Below is a small trained network, with its code and all its weights. Each question gives an input and a class and asks what happens when units are switched off, that is, made to give their printed mean instead of their output.

import numpy as np


def w(rows, s, z=0):
    codes = np.array(rows[::2]) - 128.0
    scale = np.full(codes.shape[1], s)
    scale[-1] = z or s
    return codes * scale


def norm(h):
    return h / np.sqrt((h * h).mean(-1, keepdims=True) + 1e-5)


def f(y):
    return y / 2 * (1 + np.tanh(0.7978845608 * (y + 0.044715 * y**3)))


def log_softmax(a):
    a = a - a.max(-1, keepdims=True)
    return a - np.log(np.exp(a).sum(-1, keepdims=True))


def net(x, mask):
    res = np.array(x, float).reshape(1, 5) / 4 @ E
    u = 0
    for l in range(3):
        y = f(norm(res) @ A[l][:, :-1].T + A[l][:, -1])
        res = res + np.where(mask[u : u + 6], y, B[l][:, -1]) @ B[l][:, :-1]
        u += 6
    return log_softmax(norm(res)[-1] @ U[:, :-1].T + U[:, -1])


A, B = {}, {}
E = w([
[195,130,108,133,110,145,90,101],'x0',
[2,207,117,78,104,142,75,96],'x1',
[254,91,203,126,45,34,132,78],'x2',
[150,91,35,159,175,164,163,81],'x3',
[77,88,200,200,160,170,200,21],'x4',
],0.0068)
A[0] = w([
[184,127,152,165,194,155,119,202,37],'L0N1',
[115,111,140,182,78,153,73,154,60],'L0N2',
[129,175,100,68,85,131,134,148,143],'L0N3',
[96,81,114,184,66,254,194,46,4],'L0N4',
[213,192,98,244,95,76,141,195,36],'L0N5',
[134,78,213,196,169,170,163,119,118],'L0N6',
],0.0065,0.0025)
B[0] = w([
[102,155,124,198,174,75,126,187,182],'L0N1',
[58,175,166,255,139,94,136,109,113],'L0N2',
[102,123,130,177,158,132,111,147,208],'L0N3',
[183,166,85,167,166,139,154,167,231],'L0N4',
[79,105,110,217,86,136,168,131,229],'L0N5',
[184,78,95,126,157,71,134,172,251],'L0N6',
],0.0092,0.0026)
A[1] = w([
[178,127,184,96,90,12,176,149,6],'L1N1',
[167,83,134,101,129,75,144,98,39],'L1N2',
[83,160,122,146,111,87,251,13,214],'L1N3',
[125,118,156,144,93,84,83,204,200],'L1N4',
[157,144,159,172,2,13,196,97,125],'L1N5',
[52,189,122,74,112,116,126,62,149],'L1N6',
],0.0076,0.0014)
B[1] = w([
[91,183,96,172,10,157,21,249,223],'L1N1',
[149,175,86,100,76,121,65,112,157],'L1N2',
[199,145,83,83,170,132,199,163,173],'L1N3',
[125,84,166,179,196,117,158,147,216],'L1N4',
[175,144,188,84,102,195,111,86,255],'L1N5',
[2,169,195,60,20,76,126,223,198],'L1N6',
],0.0068,0.0059)
A[2] = w([
[136,195,84,147,194,193,204,8,173],'L2N1',
[126,79,55,183,47,116,81,143,219],'L2N2',
[254,96,132,165,73,112,43,55,133],'L2N3',
[104,98,114,190,91,118,140,237,21],'L2N4',
[219,108,203,133,28,138,98,141,150],'L2N5',
[161,167,24,158,221,97,106,137,251],'L2N6',
],0.0082,0.0014)
B[2] = w([
[165,65,231,200,123,60,202,228,170],'L2N1',
[104,42,37,151,157,72,126,34,194],'L2N2',
[125,103,179,114,170,92,124,41,229],'L2N3',
[49,157,222,86,82,122,236,206,215],'L2N4',
[60,209,45,135,245,217,103,125,255],'L2N5',
[154,1,253,239,163,83,190,200,209],'L2N6',
],0.0077)
U = w([
[130,143,89,54,39,74,146,135,2],'0',
[194,126,93,161,195,140,55,11,108],'1',
[67,226,127,131,91,162,68,163,148],'2',
[140,42,143,159,165,67,193,200,218],'3',
],0.012,0.0042)

Each question gives the input, the list of numbers given to net, and the class t.
The units are the neurons (one row each of A and B). Each row of codes is followed by its name. A weight is (code - 128) times the scale printed after its matrix; where a second scale follows, it is the last column's (A, B and U).
mask holds one flag per neuron, layer by layer. A switched-off neuron (its flag False) gives its mean, the last column of its row in B, instead of its output. The means were averaged over made-up inputs and are rounded, as every weight is.
A unit's drop is (log p(t) with every unit on - log p(t) with that unit switched off) / (log p(t) with every unit on - log p(t) with every unit switched off).
The circuit of an input: a set's keep is (log p(t) with only the set's units on - log p(t) with every unit switched off) / (log p(t) with every unit on - log p(t) with every unit switched off). Starting from the 12 units with the biggest drops (on a tie, the unit counted first), units are removed one at a time, each time the one whose removal leaves the highest keep (on an exact tie, the one counted first), for as long as the keep stays at least 0.8.
units of the circuit, in order: the units of the circuit, biggest drop first
k most important neurons: the k neurons with the biggest drops, biggest first
k most important neurons of layer l: the k neurons of layer l with the biggest drops, biggest first
drop when u is switched off: that unit's drop, to one decimal
input [-4,8,-4,6,6], class 3: units of the circuit, in order : (L2N1)
input [-7,-7,5,0,-5], class 2: units of the circuit, in order : (L2N5; L1N1; L2N6)
input [0,-8,4,-7,-7], class 2: units of the circuit, in order : (L2N5; L1N1)
input [8,5,-2,1,-8], class 3: 3 most important neurons : (L1N5; L2N6; L0N3)
input [-5,3,2,2,-2], class 2: 2 most important neurons : (L2N6; L0N6)
input [2,-7,3,-7,-2], class 2: 2 most important neurons : (L1N1; L2N5)
input [-3,7,3,-1,3], class 0: 3 most important neurons : (L2N5; L1N3; L1N1)
input [5,-3,6,-4,-3], class 1: 2 most important neurons of layer 1 : (L1N6; L1N5)
input [0,-3,6,-1,-5], class 1: 2 most important neurons : (L1N6; L1N5)
input [0,8,-4,3,6], class 3: 4 most important neurons : (L0N4; L2N1; L1N3; L1N1)
input [-2,7,0,-4,8], class 0: 4 most important neurons : (L1N6; L2N5; L1N3; L2N6)
input [7,1,8,-5,-3], class 1: 3 most important neurons of layer 2 : (L2N3; L2N4; L2N2)
input [-3,7,-3,3,8], class 3: 2 most important neurons : (L0N4; L2N1)
input [8,3,-6,7,-7], class 3: units of the circuit, in order : (L2N6)
input [7,8,7,2,-7], class 1: 3 most important neurons of layer 2 : (L2N4; L2N3; L2N2)
input [0,-4,2,1,-4], class 1: 2 most important neurons of layer 2 : (L2N5; L2N2)
input [-8,-2,6,7,-6], class 1: 2 most important neurons of layer 1 : (L1N5; L1N6)
input [0,-6,3,-8,-6], class 2: drop when L2N6 is switched off : 0.1
input [-4,-2,1,-8,3], class 2: drop when L1N1 is switched off : 0.2
input [7,8,6,8,5], class 3: drop when L2N1 is switched off : 0.3
input [-7,0,6,2,1], class 2: units of the circuit, in order : (L1N1)
